[ 27  20 -33  37  42] --> 27

[[962 571 332 458 270 732 743]
 [704 558 612 551 623 820 900]
 [ 55 365 706 555 778 396 268]] --> 571

[ 23  29   5 -36  40] --> 23

[[129 148  62 183 134]
 [ 63 226 117 169 124]
 [148  48  12 186 142]] --> 134

[885 482 356 740 145 667  69] --> 482

[ 48  17 193  29  83 157 166] --> 83

[ 18  99  19 151  42 250   9] --> 42

[[2360 5370 6937 8902 4085]
 [3908 3056 3089 8340 2758]
 [2896 3901 4714 9517 3768]] --> 3908

[20 86 72 33  8] --> 33

[998 375 953 662 190] --> 662
---
array([-554, -525,  625, -147]) yields -554, -147

array([3, 5, 2, 0, 1, 9]) yields 3, 9

array([ 45, 143, 231, 169]) yields 45, 169

array([15, 85, 71,  1, 28]) yields 15, 28

array([[ -9,  -9,  -3, -16, -18, -16, -22],
       [ 14,   0,  -3,  -8, -26,   6,  -9],
       [ -9,   9,   3,  33,  14, -16,   4]]) yields -9, 4

array([-41,  13,  10,  21,  -5,  17,  44]) yields -41, 44

array([[-681,  438, -316,  182],
       [-467,  555, -301,  245]]) yields -681, 245

array([151,  64, 243,  38, 167,  17]) yields 151, 17

array([[185, 222, 109, 116],
       [144,  77,  39, 239]]) yields 185, 239

array([5379, 7604, 5451, 7554, 4674, 8100, 1859]) yields 5379, 1859
---
234.7,-106.6,-10.5,-180.0,-182.4
-69.1,-21.8,-26.0,-117.1,-1.8
-145.3,-122.2,-135.3,91.2,11.9
-> -26.0, 234.7

1.232,-1.510,1.487,0.481,-0.286 -> 1.487, 1.487

112.27,-122.02,-34.38,-65.98,-74.38 -> -34.38, 112.27

-0.01,-0.09,-0.09,-0.15,0.10,0.16,-0.09
-0.14,-0.09,-0.12,0.05,0.01,-0.07,-0.01
0.08,-0.14,0.00,-0.04,-0.12,-0.11,-0.18
-> 0.05, 0.16

1.360,-1.263,0.244,0.338,1.831,0.502,-0.057 -> 0.338, 1.831

0.672,1.365,1.005,-0.958,-1.596,-0.676,-0.545 -> -0.958, 1.365

10.414,3.786,6.433,3.260,7.572,-2.258,12.138
11.766,9.730,9.688,19.374,11.824,20.226,-4.951
-1.234,7.934,12.280,-4.846,-18.171,1.668,5.840
-> 19.374, 20.226

-0.18,-0.19,-0.16,-0.17,-0.10,0.13,0.16 -> -0.17, 0.16
---
[[ 31   6  22   3 -25  16 -21]
 [ -2 -12 -10  10 -18 -16  -7]]: -10

[-12  24  31 -17   4]: 31

[-33  19 -12   9  29  15  -4]: -12

[-5 -4 27 30 17 33]: 27

[ -8  -2 -30 -19  -3  -6]: -30

[[-21   9  -2  -4 -23  -1]
 [  7   3 -13  -3   9 -33]]: -13

[[ -9  17 -13  12  16  -5  -9]
 [-12  -1  -8   3   6  -1  31]]: -8

[[ 39 -23  -8   6   9 -17  -9]
 [  7  22 -20   7  -6 -30 -23]
 [ 23 -30   7  11   4  -3   1]]: 7
---
-23    9   25    3   36 → -23
-16   13  -30   17 → -16
 21   38  -26   36 → 21
 38   24   20  -20   -6 → 38
-1  31  -8  12  -8 → -1
-35   -9   14   28   15   29  -24 → -35
12  19  11  -3  28 → 12
---
-0.18,-1.30,1.24,0.79,-0.35,0.50
-0.35,-1.08,-0.05,0.36,-1.08,0.63
-0.01,-1.73,0.09,-1.06,-0.55,-0.72
| -1.08

0.04,-0.05,0.07,-0.14,0.05,0.11
0.09,-0.03,-0.12,0.00,0.03,0.17
| 0.05

15.9,-12.0,-14.1,4.3,7.5,-0.9,-12.3
-8.6,8.7,13.2,24.5,-3.4,-14.0,12.5
13.4,-8.7,-3.1,1.0,16.4,10.1,-8.8
| -14.0

-0.3,0.2,1.3,0.1
0.3,-1.7,1.4,0.2
0.0,1.6,-0.2,-1.3
| 1.4

-19.3,144.7,43.7,47.5
182.1,202.2,-105.6,-18.1
-41.3,-118.1,-41.1,115.5
| -105.6

-0.120,-0.039,-0.153,-0.077,-0.024
0.077,-0.174,-0.230,-0.180,0.197
0.002,-0.172,0.002,0.002,-0.144
| -0.180

-119.8,169.0,163.7,171.4,171.7,157.0
-105.8,154.9,150.4,157.4,157.5,146.1
| 171.7

-42.0,7.4,6.9,12.1
183.8,-146.0,46.8,-65.0
-94.9,8.9,-111.9,49.8
| 46.8
---
594  233  313  514  404
583  441  993  269  280
Out: 993, 233

50  90  89  19  58 Out: 90, 19

9423  7756  3025  6609  6205  7592 Out: 9423, 3025

7082  7471  9415  8060  3074
5817  7688  8645  6487  3689
4779  7746  9236  6422  5472
Out: 9415, 3074

37  19  55  78  88  57
25  87  74  49  62  35
Out: 88, 19

7012  7346  6435  6525
5482  8960  4569  2502
Out: 8960, 2502

 32   45  -10   13
 14   22  -46   18
Out: 45, -46
---
[ 35 -22 -30 -10   7] out -22

[[ 19  14  -5 -14  24  29]
 [ -2 -10 -11   2   3  -8]
 [ -8 -10   5   5   0  -8]] out 14

[ 20  31 -16 -12  38] out 31

[18  8 32 13] out 8

[[ -5   6  11   6]
 [-17 -11  11  -4]
 [-28  11  40   1]] out 6

[-28 -24  17   7] out -24

[ -5   0   1 -22  -9  31  11] out 0
---
 13   10  -11   -7  -27    9  -38
 21    0  -10    2   12    2   -7
 11   16   26  -36   -2    6  -17
⇒ 9

  1  -12   33  -20   -5
 34  -16  -16    9   34
 27   -4  -17   -3   31
⇒ -20

  0    3   -5   -1    9
 16    8   -5   15   -4
-33   -6  -21  -12  -36
⇒ -1

 -8   -6    0   34   -3
 -8   -3    2  -29  -12
-15   -1    6    9  -15
⇒ 34

-28  -25    5   10   12    5   -9
 15    8   -4    3  -16   -1   14
-19  -27    2    9   13  -21  -21
⇒ 5

 -5   -1   18    3
  2   17   29    6
-11  -10   33    8
⇒ 18

 21   -4   -5  -17    8    5    6
  0   -7   -1  -34   -6   36   15
-26    5    1   25  -19  -23  -21
⇒ 5
---
[1, -6, -3, 38] ==> -3
[[22, -1, -27, 22, -1], [21, -4, -5, 36, -15], [-26, -10, 25, -24, -3]] ==> -26
[-17, 14, 29, -13] ==> -13
[[17, 21, -22, 10, 15], [39, 35, -28, -2, 26], [21, 3, -19, 7, 26]] ==> -22
[29, -17, -15, 6, 36] ==> -15
[[1, -31, -34, 18, 7, 10], [0, -2, 7, 25, -2, -13]] ==> -31
---
[[  5  13 -13  13  -9   5  -6]
 [  0   0   0   0   0   0   0]
 [ 31 -29 -14 -31 -25  35 -30]] → 0

[  4  36  -8 -14  16  18   6] → -14

[[ -6 -30  26  -5 -19]
 [-14  20 -19 -14  17]
 [  0 -12  11   2  -9]] → -19

[-28  25 -25  26  25 -30  31] → 26

[-35  34  35   0  -8] → 35

[-28  28 -26  26 -27] → -26

[ 18  -1  15 -36  -8   6  -4] → -36

[-24  -7  -1  29 -12] → -1
---
[199, 177, 135, 45] ==> 199, 45
[120, 220, 116, 55, 126] ==> 120, 126
[160, 201, 12, 82] ==> 160, 82
[[9, 6, 3, 0, 1], [5, 4, 6, 7, 1]] ==> 9, 1
[220, 229, 130, 77, 23] ==> 220, 23
[679, 723, -102, 565, -668, 499] ==> 679, 499
[809, 258, 249, 375] ==> 809, 375
[[49, -14, 11, 21, -20, 43], [-35, 41, 4, -3, 10, 6], [40, -15, 16, 8, 24, -15]] ==> 49, -15
[61, 765, 481, 563, 747, 798] ==> 61, 798
[-756, 166, 860, 190, -841] ==> -756, -841
